Here is a tiny trained network, its code and every weight. The questions are about switching its units off for an input and a class, where a switched-off unit gives its printed mean instead of its output.

import numpy as np


def w(rows, s, z=0):
    codes = np.array(rows[::2]) - 128.0
    scale = np.full(codes.shape[1], s)
    scale[-1] = z or s
    return codes * scale


def f(y):
    return y / 2 * (1 + np.tanh(0.7978845608 * (y + 0.044715 * y**3)))


def log_softmax(a):
    a = a - a.max(-1, keepdims=True)
    return a - np.log(np.exp(a).sum(-1, keepdims=True))


def net(x, mask):
    res = np.array(x, float).reshape(1, 8) / 4 @ E
    y = f(res @ A[0][:, :-1].T + A[0][:, -1])
    res = res + np.where(mask, y, B[0][:, -1]) @ B[0][:, :-1]
    return log_softmax(res[-1] @ U[:, :-1].T + U[:, -1])


A, B = {}, {}
E = w([
[222,149,207,141,167,164,121,182,75],'x0',
[124,141,132,144,101,150,118,127,136],'x1',
[129,131,127,136,144,138,125,111,126],'x2',
[119,115,128,153,117,122,123,153,130],'x3',
[107,19,144,76,108,249,205,145,124],'x4',
[125,129,133,146,124,148,108,105,121],'x5',
[143,151,122,82,117,119,156,136,140],'x6',
[58,183,72,94,165,180,117,190,46],'x7',
],0.015)
A[0] = w([
[210,92,122,150,147,177,173,165,126,114],'N0',
[71,81,115,128,121,173,234,99,120,126],'N1',
[219,148,210,137,144,149,124,179,64,169],'N2',
[56,103,70,97,124,122,126,96,152,182],'N3',
[197,192,207,169,136,97,112,170,130,170],'N4',
[163,98,169,170,126,90,195,67,159,244],'N5',
[117,193,108,116,129,125,94,164,111,172],'N6',
[88,148,74,141,104,92,124,90,198,237],'N7',
[68,170,70,99,146,154,108,161,18,181],'N8',
[145,39,167,127,98,145,184,117,199,155],'N9',
[167,128,152,129,112,158,145,132,73,102],'N10',
[92,164,112,137,126,163,154,167,68,112],'N11',
[104,15,153,77,141,246,182,135,158,170],'N12',
[154,119,90,123,99,93,115,89,172,198],'N13',
],0.013,0.012)
B[0] = w([
[178,58,149,90,79,181,107,115,100,171],'N0',
[111,146,217,134,97,125,165,153,91,204],'N1',
[215,3,120,87,168,169,165,60,71,214],'N2',
[92,204,155,172,89,79,160,164,137,208],'N3',
[164,82,63,127,153,115,163,47,152,210],'N4',
[154,115,151,132,101,98,70,132,225,208],'N5',
[109,139,62,135,198,103,149,109,93,183],'N6',
[81,165,106,139,171,57,90,178,158,220],'N7',
[99,185,81,159,218,150,200,168,49,228],'N8',
[122,124,176,126,74,131,95,122,153,204],'N9',
[145,100,154,103,154,162,132,135,120,153],'N10',
[93,131,140,59,149,193,194,141,68,175],'N11',
[97,132,219,115,55,199,121,172,130,255],'N12',
[108,100,122,119,150,75,104,139,187,187],'N13',
],0.012,0.029)
U = w([
[88,153,85,136,152,36,16,156,238,255],'0',
[78,236,40,180,193,74,130,204,103,151],'1',
[58,139,200,139,8,100,77,174,201,95],'2',
[18,189,168,158,72,138,217,222,77,100],'3',
[255,76,84,141,140,77,140,39,216,139],'4',
[156,124,43,123,216,124,181,86,47,99],'5',
[231,61,183,91,42,181,89,126,159,89],'6',
[104,70,167,36,145,188,161,188,1,70],'7',
],0.0082,0.0044)

Each question gives the input, the list of numbers given to net, and the class t.
The units are the neurons (one row each of A and B). Each row of codes is followed by its name. A weight is (code - 128) times the scale printed after its matrix; where a second scale follows, it is the last column's (A, B and U).
mask holds one flag per neuron, in row order. A switched-off neuron (its flag False) gives its mean, the last column of its row in B, instead of its output. The means were averaged over made-up inputs and are rounded, as every weight is.
A unit's drop is (log p(t) with every unit on - log p(t) with that unit switched off) / (log p(t) with every unit on - log p(t) with every unit switched off).
The circuit of an input: a set's keep is (log p(t) with only the set's units on - log p(t) with every unit switched off) / (log p(t) with every unit on - log p(t) with every unit switched off). Starting from the 12 units with the biggest drops (on a tie, the unit counted first), units are removed one at a time, each time the one whose removal leaves the highest keep (on an exact tie, the one counted first), for as long as the keep stays at least 0.8.
circuit, biggest first: the units of the circuit, biggest drop first
k most important neurons: the k neurons with the biggest drops, biggest first
drop of u: that unit's drop, to one decimal
input [-1,-1,-2,-6,3,-8,3,5], class 3: circuit, biggest first : [N2]
input [1,-4,-4,2,7,4,-2,-5], class 6: 2 most important neurons : [N0; N7]
input [1,2,-6,2,1,1,5,-6], class 6: 2 most important neurons : [N3; N9]
input [7,3,-3,-2,0,7,0,-5], class 4: 2 most important neurons : [N4; N12]
input [0,-4,0,-8,3,8,-5,-4], class 2: 2 most important neurons : [N2; N4]
input [2,-7,3,7,8,-8,6,0], class 6: 2 most important neurons : [N8; N9]
input [-8,-3,-8,0,0,-5,-5,-5], class 0: 3 most important neurons : [N12; N7; N13]
input [1,8,-8,-8,0,3,2,8], class 5: 2 most important neurons : [N12; N8]
input [5,-7,4,0,0,-1,-5,3], class 5: 2 most important neurons : [N12; N1]
input [-6,-8,3,-1,-6,3,-1,-3], class 0: drop of N5 : 0.0
input [7,-2,4,4,-4,-7,3,1], class 5: drop of N5 : 0.2
input [8,-3,3,2,0,-7,0,0], class 4: drop of N12 : 0.2
